Here is a tiny trained network, its code and every weight. The questions are about switching its units off for an input and a class, where a switched-off unit gives its printed mean instead of its output.

import numpy as np


def w(rows, s, z=0):
    codes = np.array(rows[::2]) - 128.0
    scale = np.full(codes.shape[1], s)
    scale[-1] = z or s
    return codes * scale


def f(y):
    return np.maximum(y, 0)


def log_softmax(a):
    a = a - a.max(-1, keepdims=True)
    return a - np.log(np.exp(a).sum(-1, keepdims=True))


def net(x, mask):
    res = np.array(x, float).reshape(1, 3) / 4 @ E
    y = f(res @ A[0][:, :-1].T + A[0][:, -1])
    res = res + np.where(mask, y, B[0][:, -1]) @ B[0][:, :-1]
    return log_softmax(res[-1] @ U[:, :-1].T + U[:, -1])


A, B = {}, {}
E = w([
[104,182,150,25,204,163,109,157,183,111,162],'x0',
[135,132,125,111,101,169,211,18,147,140,144],'x1',
[113,208,56,135,84,6,94,84,142,41,200],'x2',
],0.015)
A[0] = w([
[17,242,164,131,178,93,66,159,209,21,157,244],'neuron 0',
[199,159,63,166,69,71,133,105,132,42,187,134],'neuron 1',
[183,66,109,102,74,72,203,119,94,157,133,5],'neuron 2',
[159,123,130,2,248,182,112,68,192,164,135,201],'neuron 3',
[135,108,164,70,232,146,108,234,138,139,110,245],'neuron 4',
[175,112,156,222,106,90,62,19,114,193,113,198],'neuron 5',
],0.0082,0.0026)
B[0] = w([
[101,108,77,114,250,152,96,220,149,29,120,251],'neuron 0',
[101,117,107,92,203,155,85,155,184,47,137,243],'neuron 1',
[168,91,166,121,95,82,131,128,152,148,122,177],'neuron 2',
[37,179,198,137,96,132,183,93,157,130,127,233],'neuron 3',
[140,215,199,128,104,57,220,124,122,191,104,228],'neuron 4',
[138,128,114,91,76,109,117,126,105,167,80,210],'neuron 5',
],0.014,0.017)
U = w([
[113,167,197,172,82,160,217,54,146,133,146,89],'0',
[145,70,63,147,154,215,114,158,130,75,163,115],'1',
[108,228,142,73,148,63,153,142,160,72,177,104],'2',
[250,97,166,155,36,103,177,136,37,163,100,252],'3',
],0.011,0.0035)

Each question gives the input, the list of numbers given to net, and the class t.
The units are the neurons (one row each of A and B). Each row of codes is followed by its name. A weight is (code - 128) times the scale printed after its matrix; where a second scale follows, it is the last column's (A, B and U).
mask holds one flag per neuron, in row order. A switched-off neuron (its flag False) gives its mean, the last column of its row in B, instead of its output. The means were averaged over made-up inputs and are rounded, as every weight is.
A unit's drop is (log p(t) with every unit on - log p(t) with that unit switched off) / (log p(t) with every unit on - log p(t) with every unit switched off).
The circuit of an input: a set's keep is (log p(t) with only the set's units on - log p(t) with every unit switched off) / (log p(t) with every unit on - log p(t) with every unit switched off). Starting from all 6 units, units are removed one at a time, each time the one whose removal leaves the highest keep (on an exact tie, the one counted first), for as long as the keep stays at least 0.8.
circuit, biggest first: the units of the circuit, biggest drop first
most important unit: the unit with the biggest drop
k most important neurons: the k neurons with the biggest drops, biggest first
drop of u: that unit's drop, to one decimal
input [8,-8,-8], class 0: circuit, biggest first -> neuron 3; neuron 4
input [5,8,1], class 0: circuit, biggest first -> neuron 3; neuron 1
input [3,-5,6], class 1: circuit, biggest first -> neuron 0; neuron 3
input [-6,-5,0], class 3: circuit, biggest first -> neuron 0
input [-3,3,1], class 3: circuit, biggest first -> neuron 0; neuron 3
input [-3,1,-8], class 3: circuit, biggest first -> neuron 1; neuron 3
input [5,0,6], class 1: circuit, biggest first -> neuron 0; neuron 4
input [0,6,6], class 1: 3 most important neurons -> neuron 4; neuron 3; neuron 1
input [-1,-4,-1], class 3: circuit, biggest first -> neuron 1; neuron 0
input [8,5,-2], class 0: 2 most important neurons -> neuron 3; neuron 1
input [5,0,5], class 1: 2 most important neurons -> neuron 0; neuron 4
input [0,8,7], class 1: 2 most important neurons -> neuron 4; neuron 3
input [-5,-4,2], class 1: 3 most important neurons -> neuron 4; neuron 3; neuron 1
input [-3,-3,-8], class 3: most important unit -> neuron 3
input [-8,-1,1], class 3: drop of neuron 0 -> 0.6
input [-6,-7,3], class 1: drop of neuron 3 -> 0.2
input [-1,4,-2], class 0: drop of neuron 0 -> 0.6
input [2,4,6], class 1: drop of neuron 0 -> 0.1
